Below are the code and all the weights of a small trained network. Each question names an input and a target symbol and asks about switching units off, where a switched-off unit gives its printed mean instead of its output.

import numpy as np


def w(rows, s, z=0):
    codes = np.array(rows[::2]) - 128.0
    scale = np.full(codes.shape[1], s)
    scale[-1] = z or s
    return codes * scale


def f(y):
    return y / 2 * (1 + np.tanh(0.7978845608 * (y + 0.044715 * y**3)))


def softmax(a):
    e = np.exp(a - a.max(-1, keepdims=True))
    return e / e.sum(-1, keepdims=True)


def log_softmax(a):
    a = a - a.max(-1, keepdims=True)
    return a - np.log(np.exp(a).sum(-1, keepdims=True))


def net(x, mask):
    ids = ['ΔΣαγζηθμφω'.index(c) for c in x.split()]
    T = len(ids)
    res = E[ids] + P[:T]
    u = 0
    for l in range(3):
        q, k, v = (res @ M[l].T for M in (Q, K, V))
        z = softmax(np.where(np.tri(T) > 0, q @ k.T / 2**0.5, -1e9)) @ v
        res = res + np.where(mask[u], z, O[l][:, -1]) @ O[l][:, :-1]
        u += 1
        y = f(res @ A[l][:, :-1].T + A[l][:, -1])
        res = res + np.where(mask[u : u + 8], y, B[l][:, -1]) @ B[l][:, :-1]
        u += 8
    return log_softmax(res[-1] @ U[:, :-1].T + U[:, -1])


Q, K, V, O, A, B = {}, {}, {}, {}, {}, {}
E = w([
[100,128,182,62,212,164,119,72,167],'Δ',
[57,84,138,128,246,123,156,115,103],'Σ',
[110,115,104,16,200,103,160,108,137],'α',
[156,214,55,100,73,131,130,182,129],'γ',
[150,39,99,180,175,209,149,123,177],'ζ',
[96,216,132,22,174,180,122,135,82],'η',
[140,117,30,94,156,126,150,98,206],'θ',
[135,105,227,169,162,148,105,129,182],'μ',
[153,194,83,43,121,151,106,89,148],'φ',
[80,155,96,145,160,116,87,123,207],'ω',
],0.012)
P = w([
[104,85,188,71,71,56,115,172,177],'0',
[142,27,116,86,166,185,54,213,104],'1',
[236,156,74,132,247,81,151,128,136],'2',
[72,121,153,113,93,92,162,90,177],'3',
[99,54,27,83,155,212,68,198,113],'4',
[204,213,50,175,255,112,132,99,106],'5',
[70,137,153,134,54,149,204,48,150],'6',
[99,58,10,109,137,219,101,215,117],'7',
[237,255,46,203,220,93,121,69,84],'8',
[58,148,150,155,23,170,217,19,115],'9',
],0.008)
Q[0] = w([
[137,92,185,137,22,128,33,224,48],'L0H1',
[180,254,126,150,199,106,150,69,137],'L0H1',
],0.0072)
K[0] = w([
[211,148,154,123,196,107,1,219,89],'L0H1',
[84,180,197,158,22,113,205,40,97],'L0H1',
],0.0089)
V[0] = w([
[25,48,88,117,217,202,129,254,146],'L0H1',
[31,72,179,147,140,14,147,109,221],'L0H1',
],0.0049)
O[0] = w([
[187,113,162,168,124,129,1,147,46,254],'L0H1',
[172,87,161,119,5,17,139,9,143,166],'L0H1',
],0.0072,0.003)
A[0] = w([
[139,74,134,86,95,114,195,75,153,135],'L0N1',
[226,117,117,179,255,95,115,68,85,190],'L0N2',
[119,22,176,112,106,102,103,111,203,135],'L0N3',
[124,111,45,123,19,99,150,108,254,253],'L0N4',
[48,156,193,74,123,80,156,65,81,191],'L0N5',
[46,134,199,49,111,104,181,84,182,115],'L0N6',
[160,7,122,203,156,151,175,75,138,165],'L0N7',
[188,128,100,211,103,136,115,36,149,142],'L0N8',
],0.0063,0.0022)
B[0] = w([
[80,99,93,94,87,136,101,57,58,164],'L0N1',
[196,192,150,129,139,115,95,254,157,255],'L0N2',
[51,51,111,156,129,138,72,105,133,163],'L0N3',
[91,148,120,81,75,109,82,176,224,238],'L0N4',
[122,185,206,100,125,90,158,90,80,198],'L0N5',
[108,161,155,90,178,148,91,46,152,193],'L0N6',
[73,138,212,160,108,69,145,196,144,176],'L0N7',
[96,193,163,138,101,87,208,201,114,177],'L0N8',
],0.0067,0.0043)
Q[1] = w([
[118,208,49,9,116,148,67,171,112],'L1H1',
[58,224,254,44,152,186,144,71,149],'L1H1',
],0.0057)
K[1] = w([
[154,254,14,103,76,129,173,104,110],'L1H1',
[155,213,120,204,178,120,115,56,168],'L1H1',
],0.0049)
V[1] = w([
[150,136,149,177,156,92,145,133,253],'L1H1',
[132,162,55,71,98,122,48,144,150],'L1H1',
],0.0048)
O[1] = w([
[81,194,54,173,107,182,59,57,145,149],'L1H1',
[196,131,131,66,168,2,95,146,230,255],'L1H1',
],0.0056,0.0051)
A[1] = w([
[112,76,235,102,117,120,90,125,75,253],'L1N1',
[84,135,155,26,137,138,126,2,143,219],'L1N2',
[102,98,135,155,166,234,113,142,76,79],'L1N3',
[77,176,193,168,95,180,78,34,131,126],'L1N4',
[185,154,80,79,226,185,73,146,134,172],'L1N5',
[204,197,121,90,142,42,106,174,140,210],'L1N6',
[141,191,185,47,111,96,175,98,133,202],'L1N7',
[95,39,98,180,58,96,95,113,170,79],'L1N8',
],0.0069,0.0023)
B[1] = w([
[66,102,156,228,156,113,117,175,137,158],'L1N1',
[118,114,138,76,192,80,43,147,101,220],'L1N2',
[57,128,65,46,56,204,122,153,60,140],'L1N3',
[153,178,199,140,179,215,49,93,124,164],'L1N4',
[119,94,92,222,146,190,124,177,124,236],'L1N5',
[162,138,176,167,118,111,75,181,122,247],'L1N6',
[106,131,146,98,122,40,116,171,122,205],'L1N7',
[166,174,105,162,153,222,185,184,254,153],'L1N8',
],0.0071,0.012)
Q[2] = w([
[162,218,176,75,181,62,142,128,142],'L2H1',
[117,255,177,90,148,100,30,217,174],'L2H1',
],0.0078)
K[2] = w([
[46,202,220,70,82,101,215,56,133],'L2H1',
[100,180,109,106,61,164,187,2,94],'L2H1',
],0.0042)
V[2] = w([
[144,106,3,38,104,97,124,115,176],'L2H1',
[77,33,118,72,172,81,57,90,46],'L2H1',
],0.0059)
O[2] = w([
[254,179,86,114,140,162,175,83,163,114],'L2H1',
[153,60,65,113,75,140,135,81,128,244],'L2H1',
],0.0091,0.011)
A[2] = w([
[119,23,91,177,69,74,155,66,140,147],'L2N1',
[50,85,110,96,87,75,106,158,124,128],'L2N2',
[238,151,6,186,116,159,126,125,139,255],'L2N3',
[22,150,110,117,139,131,59,172,102,148],'L2N4',
[58,186,75,153,50,212,139,148,163,127],'L2N5',
[76,129,196,225,35,101,122,152,41,55],'L2N6',
[197,252,174,81,1,29,156,97,143,94],'L2N7',
[163,195,181,172,246,67,130,160,230,132],'L2N8',
],0.006,0.0041)
B[2] = w([
[136,172,165,172,32,209,164,40,36,141],'L2N1',
[112,161,83,112,140,94,200,76,113,191],'L2N2',
[57,55,157,139,169,150,155,108,154,246],'L2N3',
[175,123,113,111,185,151,159,81,160,242],'L2N4',
[142,172,151,2,108,123,189,132,85,149],'L2N5',
[199,151,47,147,143,76,124,115,184,170],'L2N6',
[166,88,232,182,156,130,155,137,89,195],'L2N7',
[71,207,90,92,89,191,160,107,57,235],'L2N8',
],0.0075,0.013)
U = w([
[127,55,210,156,92,166,104,81,131,76],'Δ',
[163,141,142,204,200,111,221,51,106,2],'Σ',
[147,140,62,123,34,122,121,100,94,164],'α',
[117,118,245,117,66,96,107,177,92,214],'γ',
[4,150,76,88,100,171,249,135,94,90],'ζ',
[76,128,127,76,133,10,185,150,153,147],'η',
[166,102,48,106,165,174,165,90,199,145],'θ',
[108,57,147,223,152,134,2,163,189,202],'μ',
[248,126,107,136,106,67,55,113,167,54],'φ',
[132,215,93,152,91,124,37,110,137,106],'ω',
],0.0061,0.0034)

Each question gives the input, a string of symbols that net reads in full, and the target symbol t.
The units are the heads (2 rows each of Q, K, V and O) and the neurons (one row each of A and B). Each row of codes is followed by its name. A weight is (code - 128) times the scale printed after its matrix; where a second scale follows, it is the last column's (O, A, B and U).
mask holds one flag per unit, layer by layer, with each layer's heads first. A switched-off unit (its flag False) gives its mean, the last column of its rows in O or B, instead of its output. The means were averaged over made-up inputs and are rounded, as every weight is.
A unit's drop is (log p(t) with every unit on - log p(t) with that unit switched off) / (log p(t) with every unit on - log p(t) with every unit switched off).
The circuit of an input: a set's keep is (log p(t) with only the set's units on - log p(t) with every unit switched off) / (log p(t) with every unit on - log p(t) with every unit switched off). Starting from the 12 units with the biggest drops (on a tie, the unit counted first), units are removed one at a time, each time the one whose removal leaves the highest keep (on an exact tie, the one counted first), for as long as the keep stays at least 0.8.
units of the circuit, in order: the units of the circuit, biggest drop first
most important unit: the unit with the biggest drop
top k neurons: the k neurons with the biggest drops, biggest first
top k neurons in layer l: the k neurons of layer l with the biggest drops, biggest first
input η η η, target μ: top 2 neurons : [L1N5 L0N2]
input φ θ η θ η α γ ω θ, target ζ: units of the circuit, in order : [L2N8 L0H1 L2H1]
input η θ η ω φ η, target γ: top 2 neurons in layer 2 : [L2N7 L2N4]
input η η θ η Δ ζ Δ α ω, target α: top 2 neurons : [L1N2 L1N4]
input ω θ η ζ θ ω γ θ, target ζ: top 3 neurons : [L1N2 L2N8 L1N8]
input η α θ φ ζ φ α α θ, target Δ: most important unit : L2H1
input φ θ ω Δ γ, target μ: units of the circuit, in order : [L2N8 L0H1]
input ζ ω ω, target ω: top 2 neurons : [L2N8 L1N8]
input η α θ γ ω Σ, target ζ: units of the circuit, in order : [L2N8 L2H1 L0H1]
input Δ θ η, target α: top 4 neurons : [L1N2 L1N6 L0N6 L2N1]
input ω ω η η η η ζ ω θ, target ω: top 4 neurons in layer 1 : [L1N2 L1N6 L1N7 L1N8]
input Σ ω θ, target φ: top 2 neurons in layer 2 : [L2N6 L2N8]
input ω Δ ζ η γ γ γ, target γ: units of the circuit, in order : [L2N7 L1N5 L2H1]
input η η η θ γ μ, target Σ: top 3 neurons in layer 0 : [L0N4 L0N2 L0N1]
input Δ ω η ζ Δ η, target ω: top 3 neurons : [L1N1 L1N2 L2N8]
input φ γ θ η θ ω γ γ ω, target ζ: top 3 neurons : [L2N8 L1N2 L2N3]
input ω ω Δ η Δ Δ, target μ: top 2 neurons in layer 1 : [L1N5 L1N2]
input α η η ω θ θ, target γ: top 2 neurons : [L2N7 L0N8]
input Σ η Σ Δ θ θ ζ Σ ζ, target ω: top 4 neurons in layer 2 : [L2N8 L2N6 L2N3 L2N7]
input Σ θ Δ, target φ: top 4 neurons : [L2N6 L0N2 L1N6 L2N3]
input γ μ γ Δ Δ θ θ φ φ, target Σ: top 4 neurons : [L1N2 L1N1 L2N7 L0N4]
input θ θ ω θ ω η Δ θ η, target α: top 2 neurons in layer 1 : [L1N2 L1N8]
input η η ζ η γ θ θ φ ζ ζ, target ζ: top neuron : [L2N5]
input η η ω θ Δ ω, target Σ: top neuron : [L2N7]
input Σ η α, target φ: top 3 neurons : [L2N6 L0N2 L1N6]
input α γ η, target Δ: top 2 neurons in layer 0 : [L0N6 L0N2]
input η μ Δ η γ η η α, target μ: top 2 neurons : [L2N8 L1N5]
input Σ θ ω, target φ: top 2 neurons in layer 0 : [L0N2 L0N8]
